Below are the code and all the weights of a small trained network. Each question names an input and a target symbol and asks about switching units off, where a switched-off unit gives its printed mean instead of its output.

import numpy as np


def w(rows, s, z=0):
    codes = np.array(rows[::2]) - 128.0
    scale = np.full(codes.shape[1], s)
    scale[-1] = z or s
    return codes * scale


def f(y):
    return y / 2 * (1 + np.tanh(0.7978845608 * (y + 0.044715 * y**3)))


def softmax(a):
    e = np.exp(a - a.max(-1, keepdims=True))
    return e / e.sum(-1, keepdims=True)


def log_softmax(a):
    a = a - a.max(-1, keepdims=True)
    return a - np.log(np.exp(a).sum(-1, keepdims=True))


def net(x, mask):
    ids = ['ΓΔΠΣΦΨζηθμξ'.index(c) for c in x.split()]
    T = len(ids)
    res = E[ids] + P[:T]
    u = 0
    for l in range(2):
        r = res
        for j in range(2):
            rows = slice(4 * j, 4 * j + 4)
            q, k, v = (r @ M[l][rows].T for M in (Q, K, V))
            z = softmax(np.where(np.tri(T) > 0, q @ k.T / 4**0.5, -1e9)) @ v
            o = O[l][rows]
            res = res + np.where(mask[u + j], z, o[:, -1]) @ o[:, :-1]
        u += 2
        y = f(res @ A[l][:, :-1].T + A[l][:, -1])
        res = res + np.where(mask[u : u + 4], y, B[l][:, -1]) @ B[l][:, :-1]
        u += 4
    return log_softmax(res[-1] @ U[:, :-1].T + U[:, -1])


Q, K, V, O, A, B = {}, {}, {}, {}, {}, {}
E = w([
[169,14,193],'Γ',
[43,204,81],'Δ',
[62,112,147],'Π',
[199,208,180],'Σ',
[112,143,183],'Φ',
[126,50,163],'Ψ',
[167,154,169],'ζ',
[162,58,125],'η',
[228,79,5],'θ',
[116,103,94],'μ',
[217,243,85],'ξ',
],0.012)
P = w([
[10,145,99],'0',
[151,155,183],'1',
[136,141,164],'2',
[104,121,133],'3',
[175,43,119],'4',
[165,191,101],'5',
[153,130,100],'6',
[213,8,137],'7',
[172,119,79],'8',
[144,1,128],'9',
[163,34,107],'10',
],0.0068)
Q[0] = w([
[184,134,116],'L0H1',
[24,182,211],'L0H1',
[135,107,195],'L0H1',
[85,94,141],'L0H1',
[96,95,140],'L0H2',
[169,183,158],'L0H2',
[129,206,68],'L0H2',
[91,205,245],'L0H2',
],0.012)
K[0] = w([
[152,248,93],'L0H1',
[60,164,145],'L0H1',
[82,24,126],'L0H1',
[117,169,108],'L0H1',
[149,181,125],'L0H2',
[80,79,124],'L0H2',
[183,148,134],'L0H2',
[51,167,184],'L0H2',
],0.012)
V[0] = w([
[126,248,143],'L0H1',
[159,120,136],'L0H1',
[134,115,136],'L0H1',
[126,111,134],'L0H1',
[99,110,175],'L0H2',
[180,192,126],'L0H2',
[123,113,138],'L0H2',
[136,91,113],'L0H2',
],0.017)
O[0] = w([
[146,10,154,243],'L0H1',
[124,206,162,190],'L0H1',
[41,145,84,120],'L0H1',
[182,209,72,97],'L0H1',
[2,117,180,7],'L0H2',
[161,107,143,222],'L0H2',
[79,150,173,101],'L0H2',
[96,232,70,156],'L0H2',
],0.0072,0.0011)
A[0] = w([
[204,156,76,254],'L0N1',
[108,125,159,80],'L0N2',
[52,203,203,147],'L0N3',
[103,254,33,137],'L0N4',
],0.0056,0.0025)
B[0] = w([
[78,1,208,252],'L0N1',
[142,206,153,112],'L0N2',
[236,144,55,151],'L0N3',
[218,141,137,201],'L0N4',
],0.0085,0.0033)
Q[1] = w([
[186,149,171],'L1H1',
[130,114,125],'L1H1',
[169,194,48],'L1H1',
[134,180,120],'L1H1',
[149,117,198],'L1H2',
[186,96,122],'L1H2',
[60,19,168],'L1H2',
[145,166,2],'L1H2',
],0.0091)
K[1] = w([
[207,149,141],'L1H1',
[50,124,88],'L1H1',
[154,123,208],'L1H1',
[146,128,2],'L1H1',
[128,94,92],'L1H2',
[113,106,95],'L1H2',
[144,87,15],'L1H2',
[57,120,222],'L1H2',
],0.0094)
V[1] = w([
[11,136,71],'L1H1',
[74,98,148],'L1H1',
[86,146,184],'L1H1',
[180,176,174],'L1H1',
[65,173,93],'L1H2',
[70,68,80],'L1H2',
[103,172,218],'L1H2',
[155,95,34],'L1H2',
],0.012)
O[1] = w([
[134,165,161,1],'L1H1',
[95,133,169,133],'L1H1',
[33,166,98,96],'L1H1',
[7,118,89,126],'L1H1',
[125,192,154,1],'L1H2',
[136,150,190,157],'L1H2',
[96,107,143,64],'L1H2',
[184,89,99,177],'L1H2',
],0.013,0.0059)
A[1] = w([
[220,164,79,91],'L1N1',
[91,220,152,253],'L1N2',
[102,172,105,72],'L1N3',
[154,2,143,144],'L1N4',
],0.0068,0.0035)
B[1] = w([
[2,90,89,158],'L1N1',
[180,187,222,142],'L1N2',
[57,108,154,124],'L1N3',
[46,213,120,251],'L1N4',
],0.007,0.014)
U = w([
[122,221,109,99],'Γ',
[244,109,181,170],'Δ',
[174,190,160,159],'Π',
[72,116,169,1],'Σ',
[112,156,178,160],'Φ',
[157,208,122,169],'Ψ',
[111,139,164,220],'ζ',
[190,184,114,163],'η',
[254,137,83,87],'θ',
[233,167,120,219],'μ',
[174,73,145,66],'ξ',
],0.0094,0.0032)

Each question gives the input, a string of symbols that net reads in full, and the target symbol t.
The units are the heads (4 rows each of Q, K, V and O) and the neurons (one row each of A and B). Each row of codes is followed by its name. A weight is (code - 128) times the scale printed after its matrix; where a second scale follows, it is the last column's (O, A, B and U).
mask holds one flag per unit, layer by layer, with each layer's heads first. A switched-off unit (its flag False) gives its mean, the last column of its rows in O or B, instead of its output. The means were averaged over made-up inputs and are rounded, as every weight is.
A unit's drop is (log p(t) with every unit on - log p(t) with that unit switched off) / (log p(t) with every unit on - log p(t) with every unit switched off).
The circuit of an input: a set's keep is (log p(t) with only the set's units on - log p(t) with every unit switched off) / (log p(t) with every unit on - log p(t) with every unit switched off). Starting from all 12 units, units are removed one at a time, each time the one whose removal leaves the highest keep (on an exact tie, the one counted first), for as long as the keep stays at least 0.8.
circuit, biggest first: the units of the circuit, biggest drop first
top k neurons: the k neurons with the biggest drops, biggest first
k most important neurons of layer l: the k neurons of layer l with the biggest drops, biggest first
which heads matter: for each layer, one digit per head in row order, 1 if its drop is at least 0.15 and else 0, layers parted by /
drop of u: that unit's drop, to one decimal
input Φ ξ θ, target ξ: top 2 neurons : L0N1, L1N1
input Σ ζ μ, target Σ: which heads matter : 01 / 11
input ξ Ψ ξ, target ξ: circuit, biggest first : L0H1, L1H2
input Σ Δ Φ, target Σ: which heads matter : 11 / 11
input ξ Δ Δ, target ξ: circuit, biggest first : L0H1
input Δ Δ Π, target Δ: circuit, biggest first : L1H1, L0H1
input θ ζ Σ, target θ: circuit, biggest first : L1H2, L0H2
input Ψ Δ Δ Δ Σ Σ, target Δ: 2 most important neurons of layer 1 : L1N4, L1N1
input Δ Ψ ξ, target Δ: circuit, biggest first : L0H1, L1H2
input Γ Ψ Ψ, target Γ: circuit, biggest first : L0H1, L1H1
input Γ Π Γ ζ, target Γ: circuit, biggest first : L0H1, L1H1
input Δ Δ μ μ Π Γ ξ Δ Δ Δ Π, target Δ: circuit, biggest first : L1H1, L0H1, L1H2
input Γ Φ Φ, target Γ: top 3 neurons : L0N1, L0N3, L0N2
input Δ Ψ μ, target Δ: circuit, biggest first : L1N4, L1H1, L0H1, L1H2
input Σ Δ Σ Φ, target Σ: circuit, biggest first : L1H2, L1H1
input Δ ξ ζ ζ, target Δ: circuit, biggest first : L0H1, L1H1
input Δ Δ Σ, target Δ: 2 most important neurons of layer 0 : L0N4, L0N3
input Δ Γ Δ Φ, target Δ: most important neuron of layer 0 : L0N4
input Δ η μ, target Δ: top 2 neurons : L1N4, L0N4
input Π Π Δ, target Π: most important neuron of layer 1 : L1N2
input Ψ Δ Δ Φ Δ ζ, target Δ: top 2 neurons : L1N4, L1N1
input ξ Σ θ, target ξ: drop of L1N1 : 0.2
input Δ Σ Σ Σ Δ, target Δ: drop of L0H1 : 1.0
input ξ Δ μ, target ξ: drop of L0N4 : -0.1
